Below is a small trained network, with its code and all its weights. Each question gives an input and a class and asks what happens when units are switched off, that is, made to give their printed mean instead of their output.

import numpy as np


def w(rows, s, z=0):
    codes = np.array(rows[::2]) - 128.0
    scale = np.full(codes.shape[1], s)
    scale[-1] = z or s
    return codes * scale


def f(y):
    return y / 2 * (1 + np.tanh(0.7978845608 * (y + 0.044715 * y**3)))


def log_softmax(a):
    a = a - a.max(-1, keepdims=True)
    return a - np.log(np.exp(a).sum(-1, keepdims=True))


def net(x, mask):
    res = np.array(x, float).reshape(1, 2) / 4 @ E
    y = f(res @ A[0][:, :-1].T + A[0][:, -1])
    res = res + np.where(mask, y, B[0][:, -1]) @ B[0][:, :-1]
    return log_softmax(res[-1] @ U[:, :-1].T + U[:, -1])


A, B = {}, {}
E = w([
[120,120,60,111,86,4,106,111,233,155,227],'x0',
[176,155,149,247,154,151,86,109,98,101,178],'x1',
],0.017)
A[0] = w([
[82,111,126,62,96,115,171,141,149,123,129,205],'N0',
[106,131,136,113,102,105,80,137,163,152,173,74],'N1',
[102,140,96,148,107,12,159,126,174,89,145,112],'N2',
[100,117,146,122,124,210,119,85,103,165,99,77],'N3',
[107,143,132,239,118,158,131,140,141,92,147,122],'N4',
[116,125,136,8,115,127,162,149,128,119,61,45],'N5',
[136,82,134,133,125,100,124,118,183,146,183,81],'N6',
[118,131,137,150,132,195,188,124,56,99,29,160],'N7',
[121,121,149,154,122,178,134,149,138,113,39,85],'N8',
[118,126,146,168,121,133,93,109,129,135,132,249],'N9',
[148,132,133,227,133,131,104,115,104,125,157,54],'N10',
[154,153,118,36,162,130,69,127,163,137,57,155],'N11',
[137,144,147,246,138,138,98,142,114,118,138,77],'N12',
[147,111,154,133,122,144,133,160,101,99,99,87],'N13',
],0.011,0.015)
B[0] = w([
[172,91,146,208,112,122,137,130,173,117,122,206],'N0',
[100,170,117,75,116,127,112,89,72,185,169,162],'N1',
[133,176,130,72,153,167,80,140,107,108,119,203],'N2',
[101,167,148,95,143,124,91,99,86,152,176,169],'N3',
[71,82,88,90,87,107,143,67,195,131,120,191],'N4',
[60,108,110,159,100,132,178,8,78,149,88,182],'N5',
[109,139,150,124,155,173,14,106,59,139,94,170],'N6',
[180,153,125,113,134,122,69,164,158,113,149,253],'N7',
[97,123,116,81,139,143,28,129,136,163,122,179],'N8',
[208,67,147,182,96,74,153,234,234,115,107,204],'N9',
[59,116,114,117,125,184,155,57,61,177,111,180],'N10',
[111,109,104,117,121,111,186,149,138,137,108,174],'N11',
[110,147,132,150,129,123,189,63,60,129,60,195],'N12',
[109,151,116,108,111,137,99,114,90,145,160,158],'N13',
],0.018,0.025)
U = w([
[152,217,117,62,146,153,2,141,102,157,125,83],'0',
[87,60,82,183,101,132,176,21,95,164,53,99],'1',
[228,70,135,193,129,93,126,233,230,86,112,254],'2',
[118,153,130,153,191,84,198,148,86,79,140,54],'3',
[92,153,126,85,155,183,174,190,123,103,206,62],'4',
[74,176,115,106,232,129,190,159,48,38,168,57],'5',
],0.0094,0.0081)

Each question gives the input, the list of numbers given to net, and the class t.
The units are the neurons (one row each of A and B). Each row of codes is followed by its name. A weight is (code - 128) times the scale printed after its matrix; where a second scale follows, it is the last column's (A, B and U).
mask holds one flag per neuron, in row order. A switched-off neuron (its flag False) gives its mean, the last column of its row in B, instead of its output. The means were averaged over made-up inputs and are rounded, as every weight is.
A unit's drop is (log p(t) with every unit on - log p(t) with that unit switched off) / (log p(t) with every unit on - log p(t) with every unit switched off).
most important unit: the unit with the biggest drop
top k neurons: the k neurons with the biggest drops, biggest first
drop when u is switched off: that unit's drop, to one decimal
input [-8,-8], class 0: top 4 neurons : N7; N8; N3; N12
input [3,-2], class 2: most important unit : N0
input [-6,-6], class 0: top 3 neurons : N7; N8; N12
input [-2,-3], class 2: top 2 neurons : N10; N12
input [7,8], class 1: top 3 neurons : N7; N10; N12
input [-1,5], class 1: top 2 neurons : N10; N12
input [-1,-3], class 2: top 2 neurons : N10; N12
input [-7,-7], class 0: top 2 neurons : N7; N8
input [-4,-3], class 0: top 2 neurons : N9; N7
input [1,7], class 1: drop when N5 is switched off : 0.0
input [3,5], class 1: drop when N7 is switched off : 0.4
input [0,-3], class 2: drop when N12 is switched off : 0.5
input [-7,-6], class 0: drop when N7 is switched off : 7.5
